Here is a tiny trained network, its code and every weight. The questions are about switching its units off for an input and a target symbol, where a switched-off unit gives its printed mean instead of its output.

import numpy as np


def w(rows, s, z=0):
    codes = np.array(rows[::2]) - 128.0
    scale = np.full(codes.shape[1], s)
    scale[-1] = z or s
    return codes * scale


def norm(h):
    return h / np.sqrt((h * h).mean(-1, keepdims=True) + 1e-5)


def f(y):
    return y / 2 * (1 + np.tanh(0.7978845608 * (y + 0.044715 * y**3)))


def softmax(a):
    e = np.exp(a - a.max(-1, keepdims=True))
    return e / e.sum(-1, keepdims=True)


def log_softmax(a):
    a = a - a.max(-1, keepdims=True)
    return a - np.log(np.exp(a).sum(-1, keepdims=True))


def net(x, mask):
    ids = ['γζθλμξπψ'.index(c) for c in x.split()]
    T = len(ids)
    res = E[ids] + P[:T]
    u = 0
    for l in range(2):
        r = norm(res)
        for j in range(2):
            rows = slice(3 * j, 3 * j + 3)
            q, k, v = (r @ M[l][rows].T for M in (Q, K, V))
            z = softmax(np.where(np.tri(T) > 0, q @ k.T / 3**0.5, -1e9)) @ v
            o = O[l][rows]
            res = res + np.where(mask[u + j], z, o[:, -1]) @ o[:, :-1]
        u += 2
        y = f(norm(res) @ A[l][:, :-1].T + A[l][:, -1])
        res = res + np.where(mask[u : u + 4], y, B[l][:, -1]) @ B[l][:, :-1]
        u += 4
    return log_softmax(norm(res)[-1] @ U[:, :-1].T + U[:, -1])


Q, K, V, O, A, B = {}, {}, {}, {}, {}, {}
E = w([
[146,109,166,49,108,87,123,103,132,184,111,120],'γ',
[145,97,156,130,133,152,134,220,103,110,168,69],'ζ',
[79,158,196,158,78,125,115,97,129,100,53,119],'θ',
[172,87,106,137,101,192,90,99,83,44,127,155],'λ',
[122,110,177,71,138,136,129,173,219,4,109,150],'μ',
[161,191,110,162,134,57,75,186,114,143,106,173],'ξ',
[85,28,119,139,89,126,162,150,179,183,75,110],'π',
[127,176,109,118,39,139,204,133,149,134,194,125],'ψ',
],0.023)
P = w([
[52,144,167,166,221,36,160,49,171,126,135,137],'0',
[101,38,170,141,29,141,2,120,155,172,155,161],'1',
[159,126,179,155,87,154,131,150,145,170,113,160],'2',
[115,109,120,134,92,162,79,161,134,164,126,149],'3',
[177,128,166,163,118,139,132,140,148,173,108,133],'4',
[136,116,160,153,121,155,123,153,133,173,98,144],'5',
[118,127,209,162,107,150,129,129,143,182,121,157],'6',
[103,130,144,120,127,158,136,153,139,167,114,161],'7',
[136,145,140,149,149,151,158,153,149,161,75,119],'8',
],0.0074)
Q[0] = w([
[203,179,69,169,114,207,202,238,140,62,150,118],'L0H0',
[149,147,119,166,120,109,66,177,101,103,157,90],'L0H0',
[96,112,175,129,134,120,116,104,91,45,38,100],'L0H0',
[96,112,181,154,205,102,139,173,78,166,169,46],'L0H1',
[114,143,253,147,139,140,239,162,212,182,116,64],'L0H1',
[88,164,136,154,96,92,145,185,141,166,66,112],'L0H1',
],0.0059)
K[0] = w([
[140,167,87,140,208,147,160,151,185,2,234,139],'L0H0',
[165,147,115,103,139,53,83,168,103,55,113,106],'L0H0',
[59,210,135,221,163,126,114,86,116,150,31,123],'L0H0',
[134,107,134,123,205,76,113,195,97,158,98,25],'L0H1',
[9,145,164,119,162,56,179,104,181,122,77,101],'L0H1',
[45,129,145,145,79,99,148,135,169,166,113,83],'L0H1',
],0.006)
V[0] = w([
[147,173,130,75,29,95,157,178,135,87,76,71],'L0H0',
[80,44,170,108,68,111,104,103,70,205,98,186],'L0H0',
[95,157,133,176,103,183,123,84,107,93,133,95],'L0H0',
[167,68,169,80,13,179,3,124,100,138,198,149],'L0H1',
[212,148,156,186,55,26,150,196,178,111,124,27],'L0H1',
[186,121,180,84,189,115,166,56,57,144,131,49],'L0H1',
],0.0042)
O[0] = w([
[184,166,134,143,94,65,181,154,112,118,150,69,252],'L0H0',
[224,126,18,97,140,119,131,190,68,67,44,15,193],'L0H0',
[118,118,61,176,86,137,87,161,121,56,153,41,119],'L0H0',
[172,221,202,172,171,158,254,136,157,154,90,179,214],'L0H1',
[112,126,165,161,94,91,136,137,74,140,195,103,248],'L0H1',
[59,195,150,84,197,217,119,48,139,201,172,132,62],'L0H1',
],0.0067,0.0033)
A[0] = w([
[54,202,109,108,86,111,155,166,117,87,56,150,61],'L0N0',
[165,95,204,152,160,155,124,139,124,120,158,92,85],'L0N1',
[111,95,160,2,166,113,103,128,98,80,137,87,102],'L0N2',
[120,154,35,139,107,139,124,142,87,142,76,179,4],'L0N3',
],0.0062,0.0017)
B[0] = w([
[151,117,194,170,116,149,65,118,151,123,149,107,253],'L0N0',
[95,133,96,116,133,230,110,235,2,88,76,122,251],'L0N1',
[129,201,174,75,164,151,152,174,137,154,161,138,211],'L0N2',
[79,126,176,165,174,128,170,116,132,111,133,184,114],'L0N3',
],0.0071,0.0018)
Q[1] = w([
[161,106,179,157,54,128,163,206,101,126,65,125],'L1H0',
[65,104,63,93,163,99,67,102,132,136,167,177],'L1H0',
[167,149,222,148,80,148,176,224,115,143,86,98],'L1H0',
[157,111,158,133,86,127,135,165,107,156,103,119],'L1H1',
[58,122,48,112,201,143,36,1,156,148,195,133],'L1H1',
[169,157,94,99,136,116,158,156,115,111,113,136],'L1H1',
],0.011)
K[1] = w([
[52,116,111,131,200,69,99,63,102,78,144,156],'L1H0',
[181,152,133,136,72,157,155,192,137,113,62,140],'L1H0',
[5,89,103,123,181,93,110,64,104,118,177,99],'L1H0',
[50,118,142,138,178,95,74,95,153,140,139,107],'L1H1',
[191,164,155,140,51,173,161,219,144,143,57,136],'L1H1',
[102,125,134,150,119,153,160,109,136,131,148,131],'L1H1',
],0.011)
V[1] = w([
[123,84,115,177,181,131,101,234,41,175,130,151],'L1H0',
[55,124,191,179,60,161,137,162,138,57,103,84],'L1H0',
[153,174,236,104,187,100,69,173,134,128,208,132],'L1H0',
[77,113,119,2,169,157,154,192,191,152,32,90],'L1H1',
[164,117,147,115,148,185,233,169,155,134,213,129],'L1H1',
[116,134,127,116,96,63,152,118,93,206,158,55],'L1H1',
],0.0063)
O[1] = w([
[120,243,147,166,46,126,112,112,206,110,182,187,47],'L1H0',
[107,40,92,154,154,124,248,88,131,30,195,144,215],'L1H0',
[133,123,52,136,95,108,169,97,100,245,99,164,232],'L1H0',
[129,103,159,50,112,120,210,81,185,134,86,156,89],'L1H1',
[2,164,151,84,22,199,160,189,104,192,133,67,144],'L1H1',
[77,178,97,33,118,160,126,217,69,102,162,224,252],'L1H1',
],0.0071,0.0039)
A[1] = w([
[193,197,70,166,174,145,64,176,153,130,153,100,117],'L1N0',
[210,28,118,202,253,90,83,62,151,87,240,35,47],'L1N1',
[184,84,48,98,214,67,142,101,88,67,235,75,3],'L1N2',
[134,154,89,61,114,1,73,67,158,138,160,83,74],'L1N3',
],0.0048,0.0035)
B[1] = w([
[98,118,164,172,202,41,142,193,92,199,104,101,142],'L1N0',
[124,243,132,80,43,181,19,1,75,146,142,150,255],'L1N1',
[153,153,55,109,110,211,146,115,135,171,137,146,155],'L1N2',
[58,214,115,67,172,68,163,160,146,181,100,180,113],'L1N3',
],0.0081,0.0026)
U = w([
[153,148,38,129,162,193,121,64,86,66,69,236,182],'γ',
[139,125,152,85,161,113,110,178,239,30,112,164,53],'ζ',
[168,187,120,2,128,138,94,113,112,173,48,140,81],'θ',
[101,197,140,164,105,131,61,76,127,81,40,47,176],'λ',
[153,150,127,197,171,51,84,167,136,156,105,235,95],'μ',
[89,104,133,122,174,164,101,189,46,121,160,112,254],'ξ',
[120,192,73,138,53,146,146,124,197,141,188,143,171],'π',
[107,20,73,170,163,124,158,130,201,164,67,140,205],'ψ',
],0.0052,0.0008)

Each question gives the input, a string of symbols that net reads in full, and the target symbol t.
The units are the heads (3 rows each of Q, K, V and O) and the neurons (one row each of A and B). Each row of codes is followed by its name. A weight is (code - 128) times the scale printed after its matrix; where a second scale follows, it is the last column's (O, A, B and U).
mask holds one flag per unit, layer by layer, with each layer's heads first. A switched-off unit (its flag False) gives its mean, the last column of its rows in O or B, instead of its output. The means were averaged over made-up inputs and are rounded, as every weight is.
A unit's drop is (log p(t) with every unit on - log p(t) with that unit switched off) / (log p(t) with every unit on - log p(t) with every unit switched off).
The circuit of an input: a set's keep is (log p(t) with only the set's units on - log p(t) with every unit switched off) / (log p(t) with every unit on - log p(t) with every unit switched off). Starting from all 12 units, units are removed one at a time, each time the one whose removal leaves the highest keep (on an exact tie, the one counted first), for as long as the keep stays at least 0.8.
circuit, biggest first: the units of the circuit, biggest drop first
most important unit: the unit with the biggest drop
k most important neurons of layer l: the k neurons of layer l with the biggest drops, biggest first
heads that matter: for each layer, one digit per head in row order, 1 if its drop is at least 0.15 and else 0, layers parted by /
drop of u: that unit's drop, to one decimal
input ζ γ λ, target π: most important unit -> L1H0
input λ ψ ξ θ θ ψ, target λ: circuit, biggest first -> L1H1, L1H0, L0H1
input π ξ ξ ζ θ, target ζ: circuit, biggest first -> L1H0, L1H1
input ζ ζ ψ λ μ γ ξ, target π: heads that matter -> 01 / 11
input θ ζ ψ ζ γ ξ, target γ: heads that matter -> 00 / 11
input ψ ψ ξ, target ξ: circuit, biggest first -> L1H1, L1H0
input ξ λ ψ ψ π ψ λ μ, target μ: heads that matter -> 00 / 11
input θ ψ θ ζ π ζ ζ, target γ: circuit, biggest first -> L1H1, L1H0, L1N1
input γ λ γ μ, target θ: heads that matter -> 01 / 10
input μ ψ ψ, target ψ: circuit, biggest first -> L1H0, L1H1
input λ μ π ψ ψ ξ, target λ: circuit, biggest first -> L1H1, L1N1, L1H0
input ζ ζ π π, target π: heads that matter -> 00 / 11
input ξ ξ ψ π ψ θ ξ θ, target μ: 2 most important neurons of layer 1 -> L1N0, L1N1
input θ π ψ γ, target γ: circuit, biggest first -> L1H0, L1H1, L1N1
input ψ λ ζ ψ ψ θ ζ θ, target ξ: most important neuron of layer 1 -> L1N1
input λ ψ ζ λ ζ, target λ: heads that matter -> 00 / 01
input π μ μ θ μ ψ ψ θ γ, target ζ: heads that matter -> 00 / 10
input ψ ξ μ λ ξ π ψ γ, target ξ: circuit, biggest first -> L1H1, L1H0, L0H1
input ζ λ ψ μ, target π: circuit, biggest first -> L1H0, L0H0
input π ξ ψ ψ ξ, target ζ: most important unit -> L1H0
input ξ ξ ζ γ μ π θ ψ, target μ: heads that matter -> 01 / 11
input π ψ ψ, target ζ: drop of L0H0 -> 0.0
input λ ψ μ ζ μ ζ π μ, target λ: drop of L1H1 -> 1.0
input ξ ζ ξ ψ ζ γ, target μ: drop of L1N1 -> 0.1
input ζ γ γ, target π: drop of L1H1 -> 0.1
